X =
[[105 121 149 140 120 125 129 117 130 132 112 126]
 [127 145 106 135 113 112 125 148 128 125 114 120]
 [123 112 123 125 121 137 137 107 121 132 142 141]
 [104 107 147 141 129 104 141 137 144 137 105 143]
 [124 120 117 114 106 114 119 143 138 124 124 138]
 [132 107 145 120 142 119 140 119 124 115 116 139]
 [124 110 114 117 108 116 143 107 105 112 140 136]
 [115 115 149 111 109 117 137 122 145 138 113 146]
 [115 118 136 138 142 144 146 112 132 137 121 136]]
Indices start at 1.
(1, 1) -> 105
(3, 2) -> 112
(4, 7) -> 141
(9, 10) -> 137
(1, 8) -> 117
(1, 4) -> 140
(6, 11) -> 116
(9, 3) -> 136
(2, 11) -> 114
(3, 12) -> 141
(4, 4) -> 141
(5, 5) -> 106
(7, 7) -> 143
(1, 2) -> 121
(9, 9) -> 132
(6, 3) -> 145
(2, 9) -> 128
(3, 10) -> 132
(9, 2) -> 118
(4, 3) -> 147
(5, 10) -> 124
(1, 5) -> 120
(4, 9) -> 144
(3, 5) -> 121
(6, 8) -> 119
(4, 5) -> 129
(3, 11) -> 142
(2, 2) -> 145
(8, 11) -> 113
(7, 3) -> 114
(3, 3) -> 123
(1, 9) -> 130

data =
[[149 118 131 122 121]
 [111 146 112 133 136]
 [113 130 119 132 123]
 [138 110 147 122 116]
 [129 137 129 123 129]
 [139 117 158 119 102]
 [116 119 134 129 155]
 [141 106 141 117 117]
 [103 132 126 136 136]
 [114 103 139 133 124]
 [132 134 105 133 151]
 [105 138 128 141 134]
 [136 126 128 111 134]
 [110 129 133 121 146]
 [146 105 123 118 117]]
Indices start at 1.
(1, 1) -> 149
(2, 3) -> 112
(6, 2) -> 117
(3, 4) -> 132
(10, 2) -> 103
(8, 5) -> 117
(13, 4) -> 111
(15, 4) -> 118
(14, 4) -> 121
(9, 3) -> 126
(10, 1) -> 114
(15, 2) -> 105
(5, 3) -> 129
(15, 1) -> 146
(13, 1) -> 136
(9, 5) -> 136
(1, 2) -> 118
(11, 1) -> 132
(14, 3) -> 133
(3, 2) -> 130
(8, 1) -> 141
(4, 5) -> 116
(3, 5) -> 123
(11, 4) -> 133
(12, 1) -> 105
(15, 5) -> 117
(4, 3) -> 147
(2, 4) -> 133

x =
[[129 127 124 135 133 133 136 144 129 142]
 [125 128 101 124 108 129 126 127 128 121]
 [132 123 134 129 129 119 121 114 142 108]
 [123 130 105 119 107 138 131 139 124 133]
 [128 129 119 128 119 131 123 123 129 115]
 [129 130 103 123 106 117 127 125 129 123]]
Indices start at 1.
row 1 col 1 => 129
row 2 col 10 => 121
row 3 col 5 => 129
row 1 col 5 => 133
row 6 col 4 => 123
row 5 col 5 => 119
row 3 col 2 => 123
row 3 col 8 => 114
row 6 col 5 => 106
row 1 col 3 => 124
row 6 col 3 => 103
row 5 col 9 => 129
row 4 col 5 => 107
row 4 col 2 => 130
row 1 col 10 => 142
row 3 col 10 => 108
row 1 col 7 => 136
row 2 col 7 => 126
row 6 col 9 => 129
row 6 col 8 => 125
row 1 col 9 => 129

M =
[[132 126 122 132 121 131 125 130]
 [117 130 138 139 130 134 147 122]
 [125 132 135 130 133 128 135 128]
 [118 122 137 146 128 140 153 127]
 [128 122 140 137 126 130 142 129]]
Rows and columns are counted from 1.
row 1 col 1 => 132
row 1 col 7 => 125
row 3 col 1 => 125
row 3 col 6 => 128
row 4 col 7 => 153
row 1 col 8 => 130
row 5 col 1 => 128
row 5 col 3 => 140
row 3 col 8 => 128
row 5 col 4 => 137
row 4 col 8 => 127
row 4 col 4 => 146
row 4 col 6 => 140
row 1 col 5 => 121

B =
[[130 114 110 128 115 143 135 144 140 146 122 133]
 [127 116 127 137 114 144 142 141 149 129 121 131]
 [119 105 114 133 120 147 119 146 130 142 134 128]
 [144 120 111 141 114 143 131 128 146 127 122 119]
 [107 121 107 132 121 156 127 134 141 117 125 119]
 [132 110 126 139 111 140 137 137 141 134 121 126]
 [122 106 110 128 118 145 117 142 127 146 130 122]
 [135 127 130 126 102 141 113 135 146 129 110 107]
 [133 111 131 144 110 141 129 132 143 125 123 118]
 [135 114 114 150 113 144 131 131 142 121 130 128]
 [135 120 117 145 112 146 122 134 143 121 128 125]
 [134 112 129 137 104 137 133 139 139 134 118 128]]
Rows and columns are counted from 1.
row 1 col 1 = 130
row 1 col 7 = 135
row 3 col 10 = 142
row 3 col 5 = 120
row 7 col 9 = 127
row 8 col 9 = 146
row 5 col 2 = 121
row 11 col 6 = 146
row 12 col 12 = 128
row 7 col 10 = 146
row 4 col 8 = 128
row 11 col 1 = 135
row 12 col 4 = 137
row 3 col 4 = 133
row 9 col 12 = 118
row 9 col 9 = 143
row 5 col 12 = 119
row 11 col 2 = 120
row 2 col 2 = 116
row 11 col 11 = 128
row 7 col 4 = 128
row 3 col 7 = 119
row 6 col 2 = 110
row 10 col 8 = 131
row 10 col 5 = 113
row 6 col 10 = 134
row 11 col 7 = 122
row 5 col 8 = 134
row 9 col 2 = 111
row 1 col 6 = 143
row 7 col 8 = 142
row 12 col 7 = 133
row 9 col 8 = 132
row 11 col 12 = 125
row 3 col 2 = 105
row 4 col 1 = 144
row 4 col 2 = 120

a =
array([[132, 135, 135, 127, 112, 126, 100, 135, 128, 127, 132, 112, 143,
        131],
       [146, 124, 125, 127, 111, 114, 108, 139, 135, 118, 140, 117, 110,
        130],
       [129, 149, 135, 127, 112, 117, 105, 149, 127, 138, 131, 120, 120,
        110],
       [130, 139, 119, 128, 117, 107,  98, 129, 129, 122, 134, 122, 135,
        116],
       [146, 130, 128, 132, 110, 109, 106, 133, 132, 127, 136, 122, 127,
        123],
       [139, 122, 109, 123, 119, 104, 101, 146, 118, 120, 147, 132, 107,
        138],
       [123, 131, 117, 126, 112, 101, 114, 144, 138, 130, 135, 117, 132,
        123]])
Rows and columns are counted from 1.
(1, 1)	132
(2, 10)	118
(6, 2)	122
(7, 8)	144
(5, 4)	132
(4, 14)	116
(7, 11)	135
(6, 14)	138
(3, 13)	120
(7, 4)	126
(7, 2)	131
(3, 10)	138
(4, 11)	134
(2, 14)	130
(5, 11)	136
(3, 5)	112
(4, 3)	119
(1, 5)	112
(2, 7)	108
(3, 6)	117
(2, 13)	110
(5, 5)	110
(1, 9)	128
(6, 4)	123
(4, 8)	129
(6, 3)	109
(5, 13)	127
(7, 5)	112
(6, 11)	147
(6, 8)	146
(4, 13)	135
(7, 1)	123
(7, 6)	101
(1, 7)	100
(4, 7)	98
